Below is a small trained network, with its code and all its weights. Each question gives an input and a class and asks what happens when units are switched off, that is, made to give their printed mean instead of their output.

import numpy as np


def w(rows, s, z=0):
    codes = np.array(rows[::2]) - 128.0
    scale = np.full(codes.shape[1], s)
    scale[-1] = z or s
    return codes * scale


def f(y):
    return y / 2 * (1 + np.tanh(0.7978845608 * (y + 0.044715 * y**3)))


def log_softmax(a):
    a = a - a.max(-1, keepdims=True)
    return a - np.log(np.exp(a).sum(-1, keepdims=True))


def net(x, mask):
    res = np.array(x, float).reshape(1, 6) / 4 @ E
    y = f(res @ A[0][:, :-1].T + A[0][:, -1])
    res = res + np.where(mask, y, B[0][:, -1]) @ B[0][:, :-1]
    return log_softmax(res[-1] @ U[:, :-1].T + U[:, -1])


A, B = {}, {}
E = w([
[155,60,122,254,118,99,192],'x0',
[213,222,70,142,87,26,135],'x1',
[183,3,68,59,112,82,139],'x2',
[204,138,238,111,165,126,132],'x3',
[171,109,71,178,170,160,26],'x4',
[131,129,125,129,128,132,131],'x5',
],0.0091)
A[0] = w([
[168,143,81,140,240,102,47,253],'neuron 0',
[174,61,116,66,134,92,129,98],'neuron 1',
[254,116,228,103,186,242,162,239],'neuron 2',
[111,143,76,135,57,59,91,42],'neuron 3',
[180,87,85,95,122,127,122,37],'neuron 4',
[43,154,131,174,103,119,106,180],'neuron 5',
[152,101,114,189,92,157,166,97],'neuron 6',
[170,120,125,228,109,96,142,88],'neuron 7',
[51,134,32,138,60,137,136,193],'neuron 8',
[114,81,92,98,106,123,148,20],'neuron 9',
[121,96,149,195,94,89,160,106],'neuron 10',
[123,92,141,214,147,138,196,93],'neuron 11',
[101,22,114,96,161,48,126,62],'neuron 12',
[190,110,231,121,168,93,101,63],'neuron 13',
[5,64,107,131,74,171,99,36],'neuron 14',
[94,214,148,202,150,190,146,156],'neuron 15',
[218,130,184,135,157,70,73,39],'neuron 16',
[151,211,37,137,86,62,122,78],'neuron 17',
[103,141,142,88,73,144,243,51],'neuron 18',
[46,69,136,140,157,148,130,65],'neuron 19',
[133,129,176,70,104,92,238,145],'neuron 20',
[97,147,132,57,102,107,218,126],'neuron 21',
[149,69,85,40,110,103,166,44],'neuron 22',
[69,213,167,177,169,113,166,153],'neuron 23',
[52,108,60,139,84,145,105,150],'neuron 24',
[105,68,134,77,116,114,154,182],'neuron 25',
[115,170,100,179,221,146,43,165],'neuron 26',
[164,105,87,153,171,102,36,105],'neuron 27',
[171,67,103,116,156,63,167,27],'neuron 28',
[185,168,90,96,122,102,62,182],'neuron 29',
[67,145,160,90,89,117,202,77],'neuron 30',
[98,150,149,26,149,177,123,255],'neuron 31',
[150,63,118,191,180,63,143,3],'neuron 32',
[165,188,80,17,48,209,92,126],'neuron 33',
[85,108,141,101,172,202,175,215],'neuron 34',
[197,234,36,143,91,23,163,54],'neuron 35',
[124,59,126,160,218,238,77,240],'neuron 36',
],0.0092,0.00082)
B[0] = w([
[60,92,97,203,98,81,95,190],'neuron 0',
[182,213,124,119,191,168,108,181],'neuron 1',
[137,109,105,130,49,157,217,206],'neuron 2',
[178,118,163,150,121,172,174,178],'neuron 3',
[107,201,92,113,196,186,96,166],'neuron 4',
[145,188,120,107,143,188,182,165],'neuron 5',
[94,118,83,81,89,113,59,165],'neuron 6',
[90,84,141,41,106,102,70,190],'neuron 7',
[162,200,95,135,29,156,173,188],'neuron 8',
[138,158,127,145,146,179,156,155],'neuron 9',
[88,162,168,81,105,117,21,174],'neuron 10',
[127,118,178,7,98,111,54,183],'neuron 11',
[153,150,141,67,159,151,136,183],'neuron 12',
[136,161,98,123,2,196,194,176],'neuron 13',
[193,75,192,160,84,140,189,183],'neuron 14',
[173,229,104,79,199,167,120,201],'neuron 15',
[158,119,69,153,123,150,221,175],'neuron 16',
[223,80,172,187,133,105,165,214],'neuron 17',
[53,82,29,175,119,74,89,177],'neuron 18',
[192,126,227,161,119,66,155,167],'neuron 19',
[105,71,47,197,135,107,166,190],'neuron 20',
[112,108,63,134,138,77,98,176],'neuron 21',
[154,230,88,60,174,157,134,188],'neuron 22',
[94,200,128,98,203,181,128,192],'neuron 23',
[154,132,110,155,77,172,163,173],'neuron 24',
[158,163,133,153,216,146,118,161],'neuron 25',
[87,152,88,140,146,114,94,191],'neuron 26',
[72,141,48,168,146,136,164,181],'neuron 27',
[139,124,124,90,153,160,107,182],'neuron 28',
[82,60,150,114,158,50,97,184],'neuron 29',
[39,67,62,170,180,81,105,173],'neuron 30',
[103,96,189,107,90,89,117,195],'neuron 31',
[118,143,123,98,120,125,87,182],'neuron 32',
[111,128,170,72,58,114,31,204],'neuron 33',
[168,123,172,165,163,52,147,174],'neuron 34',
[200,80,202,157,163,83,155,248],'neuron 35',
[111,76,133,202,170,55,130,207],'neuron 36',
],0.0072,0.013)
U = w([
[151,80,181,159,148,107,144,253],'0',
[117,175,96,98,203,186,113,101],'1',
[59,87,44,175,136,108,104,79],'2',
[142,125,103,142,8,187,168,57],'3',
[97,103,165,53,65,106,32,89],'4',
],0.016,0.0023)

Each question gives the input, the list of numbers given to net, and the class t.
The units are the neurons (one row each of A and B). Each row of codes is followed by its name. A weight is (code - 128) times the scale printed after its matrix; where a second scale follows, it is the last column's (A, B and U).
mask holds one flag per neuron, in row order. A switched-off neuron (its flag False) gives its mean, the last column of its row in B, instead of its output. The means were averaged over made-up inputs and are rounded, as every weight is.
A unit's drop is (log p(t) with every unit on - log p(t) with that unit switched off) / (log p(t) with every unit on - log p(t) with every unit switched off).
The circuit of an input: a set's keep is (log p(t) with only the set's units on - log p(t) with every unit switched off) / (log p(t) with every unit on - log p(t) with every unit switched off). Starting from the 12 units with the biggest drops (on a tie, the unit counted first), units are removed one at a time, each time the one whose removal leaves the highest keep (on an exact tie, the one counted first), for as long as the keep stays at least 0.8.
circuit, biggest first: the units of the circuit, biggest drop first
unit that matters most: the unit with the biggest drop
k most important neurons: the k neurons with the biggest drops, biggest first
drop when u is switched off: that unit's drop, to one decimal
input [-7,-8,3,4,3,8], class 0: unit that matters most	neuron 36
input [-7,2,8,-1,8,8], class 1: 2 most important neurons	(neuron 1; neuron 22)
input [8,1,-2,-6,-4,-3], class 4: circuit, biggest first	(neuron 11; neuron 10)
input [6,8,7,-4,-5,2], class 0: 2 most important neurons	(neuron 35; neuron 17)
input [-7,-4,4,-4,-8,-4], class 2: 3 most important neurons	(neuron 30; neuron 20; neuron 18)
input [7,-5,4,-5,1,2], class 4: circuit, biggest first	(neuron 11; neuron 10)
input [7,-1,-2,4,7,8], class 2: 3 most important neurons	(neuron 36; neuron 27; neuron 33)
input [1,0,6,-8,7,3], class 3: 2 most important neurons	(neuron 8; neuron 24)
input [0,1,-3,6,6,-4], class 2: circuit, biggest first	(neuron 0; neuron 26)
input [7,-6,-4,7,4,8], class 3: 3 most important neurons	(neuron 2; neuron 13; neuron 35)
input [-8,-8,4,4,-1,7], class 0: 2 most important neurons	(neuron 34; neuron 36)
input [-2,-2,3,2,2,-4], class 1: 2 most important neurons	(neuron 35; neuron 17)
input [-1,-3,6,-6,-8,2], class 2: 3 most important neurons	(neuron 18; neuron 30; neuron 20)
input [-1,4,-3,-5,-1,-6], class 3: circuit, biggest first	(neuron 8)
input [8,7,1,7,-8,-6], class 2: 2 most important neurons	(neuron 20; neuron 18)
input [1,5,3,6,6,-2], class 2: 2 most important neurons	(neuron 0; neuron 29)
input [1,0,6,7,-1,-3], class 3: 2 most important neurons	(neuron 13; neuron 2)
input [-5,8,0,6,6,6], class 0: 3 most important neurons	(neuron 35; neuron 29; neuron 17)
input [4,4,5,4,4,-7], class 1: drop when neuron 1 is switched off	0.2
input [7,-3,-1,-5,-4,-8], class 4: circuit, biggest first	(neuron 11)
input [7,8,-6,-6,-6,-4], class 0: drop when neuron 35 is switched off	1.7
input [-1,-7,6,8,6,-3], class 3: drop when neuron 2 is switched off	1.0
